Below is a small trained network, with its code and all its weights. Each question gives an input and a target symbol and asks what happens when units are switched off, that is, made to give their printed mean instead of their output.

import numpy as np


def w(rows, s, z=0):
    codes = np.array(rows[::2]) - 128.0
    scale = np.full(codes.shape[1], s)
    scale[-1] = z or s
    return codes * scale


def f(y):
    return y / 2 * (1 + np.tanh(0.7978845608 * (y + 0.044715 * y**3)))


def softmax(a):
    e = np.exp(a - a.max(-1, keepdims=True))
    return e / e.sum(-1, keepdims=True)


def log_softmax(a):
    a = a - a.max(-1, keepdims=True)
    return a - np.log(np.exp(a).sum(-1, keepdims=True))


def net(x, mask):
    ids = ['ΓΛΣΨαβδεημπτω'.index(c) for c in x.split()]
    T = len(ids)
    res = E[ids] + P[:T]
    r = res
    for j in range(2):
        rows = slice(4 * j, 4 * j + 4)
        q, k, v = (r @ M[0][rows].T for M in (Q, K, V))
        z = softmax(np.where(np.tri(T) > 0, q @ k.T / 4**0.5, -1e9)) @ v
        o = O[0][rows]
        res = res + np.where(mask[j], z, o[:, -1]) @ o[:, :-1]
    y = f(res @ A[0][:, :-1].T + A[0][:, -1])
    res = res + np.where(mask[2:6], y, B[0][:, -1]) @ B[0][:, :-1]
    return log_softmax(res[-1] @ U[:, :-1].T + U[:, -1])


Q, K, V, O, A, B = {}, {}, {}, {}, {}, {}
E = w([
[107,148,168,122,131],'Γ',
[51,150,125,239,74],'Λ',
[45,126,39,205,105],'Σ',
[77,151,92,64,155],'Ψ',
[131,144,105,201,136],'α',
[43,198,123,170,75],'β',
[109,123,51,126,165],'δ',
[5,151,83,133,96],'ε',
[70,104,52,178,196],'η',
[144,120,113,112,255],'μ',
[154,157,129,125,162],'π',
[119,70,127,177,157],'τ',
[33,214,42,126,111],'ω',
],0.015)
P = w([
[236,98,153,98,64],'0',
[226,192,114,143,211],'1',
[187,239,118,236,209],'2',
[207,202,99,119,212],'3',
[113,119,84,124,162],'4',
[8,65,97,190,141],'5',
],0.011)
Q[0] = w([
[114,156,117,138,149],'head 0',
[96,93,109,199,200],'head 0',
[107,160,76,128,178],'head 0',
[68,211,54,173,251],'head 0',
[163,125,133,126,121],'head 1',
[159,179,112,138,144],'head 1',
[142,141,145,159,147],'head 1',
[148,151,119,135,122],'head 1',
],0.024)
K[0] = w([
[151,95,126,116,81],'head 0',
[118,99,163,32,99],'head 0',
[174,99,117,122,55],'head 0',
[182,60,117,103,2],'head 0',
[91,94,126,91,130],'head 1',
[161,116,116,100,83],'head 1',
[126,125,122,138,101],'head 1',
[133,127,132,98,116],'head 1',
],0.022)
V[0] = w([
[148,121,189,217,237],'head 0',
[213,178,100,22,139],'head 0',
[127,102,209,56,16],'head 0',
[120,250,161,178,139],'head 0',
[121,222,90,120,59],'head 1',
[99,103,17,114,149],'head 1',
[157,197,141,33,163],'head 1',
[19,99,163,74,150],'head 1',
],0.018)
O[0] = w([
[81,157,157,223,141,15],'head 0',
[208,58,103,148,175,201],'head 0',
[108,77,84,44,191,206],'head 0',
[140,103,255,145,137,67],'head 0',
[169,91,210,68,112,185],'head 1',
[174,158,112,133,66,159],'head 1',
[173,50,141,182,137,124],'head 1',
[61,88,81,112,58,10],'head 1',
],0.019,0.012)
A[0] = w([
[70,62,156,96,3,98],'neuron 0',
[2,159,201,122,117,4],'neuron 1',
[109,162,93,183,99,148],'neuron 2',
[101,64,97,7,152,61],'neuron 3',
],0.0086,0.0029)
B[0] = w([
[132,165,110,123,163,137],'neuron 0',
[202,3,55,77,125,131],'neuron 1',
[129,80,171,157,97,148],'neuron 2',
[40,135,167,219,23,255],'neuron 3',
],0.0076,0.042)
U = w([
[41,52,83,172,207,138],'Γ',
[108,116,68,13,190,117],'Λ',
[166,227,76,68,111,119],'Σ',
[139,69,7,157,100,68],'Ψ',
[150,196,157,134,217,164],'α',
[68,145,172,160,157,139],'β',
[226,146,2,94,131,103],'δ',
[89,150,52,145,70,116],'ε',
[144,211,95,207,83,111],'η',
[149,127,85,225,149,72],'μ',
[156,91,87,124,234,80],'π',
[75,173,9,134,184,255],'τ',
[204,131,121,130,97,168],'ω',
],0.003,0.0055)

Each question gives the input, a string of symbols that net reads in full, and the target symbol t.
The units are the heads (4 rows each of Q, K, V and O) and the neurons (one row each of A and B). Each row of codes is followed by its name. A weight is (code - 128) times the scale printed after its matrix; where a second scale follows, it is the last column's (O, A, B and U).
mask holds one flag per unit, heads first, then neurons. A switched-off unit (its flag False) gives its mean, the last column of its rows in O or B, instead of its output. The means were averaged over made-up inputs and are rounded, as every weight is.
A unit's drop is (log p(t) with every unit on - log p(t) with that unit switched off) / (log p(t) with every unit on - log p(t) with every unit switched off).
The circuit of an input: a set's keep is (log p(t) with only the set's units on - log p(t) with every unit switched off) / (log p(t) with every unit on - log p(t) with every unit switched off). Starting from all 6 units, units are removed one at a time, each time the one whose removal leaves the highest keep (on an exact tie, the one counted first), for as long as the keep stays at least 0.8.
circuit, biggest first: the units of the circuit, biggest drop first
unit that matters most: the unit with the biggest drop
top k neurons: the k neurons with the biggest drops, biggest first
which heads matter: for each layer, one digit per head in row order, 1 if its drop is at least 0.15 and else 0, layers parted by /
drop when u is switched off: that unit's drop, to one decimal
input Ψ β δ ω, target Ψ: circuit, biggest first -> (head 0; head 1; neuron 3)
input Σ η β Ψ β, target Σ: circuit, biggest first -> (head 0; neuron 3)
input τ β τ τ Ψ ω, target τ: circuit, biggest first -> (head 0; head 1)
input ε ε β, target ε: unit that matters most -> neuron 3
input Γ ε Ψ α, target Γ: which heads matter -> 11
input ω Σ ω η, target ω: circuit, biggest first -> (head 1; head 0)
input β μ α δ β α, target β: circuit, biggest first -> (head 0; neuron 3)
input Γ δ Ψ, target Γ: circuit, biggest first -> (head 1; head 0)
input β Γ τ, target β: circuit, biggest first -> (head 0; neuron 3; head 1)
input α δ ε η, target α: circuit, biggest first -> (head 0; head 1; neuron 3)
input δ π μ Λ, target δ: circuit, biggest first -> (neuron 3; head 0)
input ω ε ω δ τ, target ω: circuit, biggest first -> (head 0; head 1)
input Λ μ π, target Λ: circuit, biggest first -> (neuron 1; head 0; head 1)
input τ τ α, target τ: unit that matters most -> head 1
input δ τ Γ Ψ Λ, target δ: circuit, biggest first -> (head 0; neuron 3)
input Λ Γ ε τ ω, target Λ: which heads matter -> 10
input ε π Λ τ, target ε: circuit, biggest first -> (neuron 3; head 0; head 1)
input ω δ α, target ω: drop when head 0 is switched off -> 0.3
input α τ Γ, target α: drop when head 1 is switched off -> 0.3
input α Γ Ψ ω, target α: drop when neuron 2 is switched off -> 0.0
input Λ Ψ η, target Λ: unit that matters most -> neuron 1
input Λ Γ τ τ τ, target Λ: top 2 neurons -> (neuron 1; neuron 3)
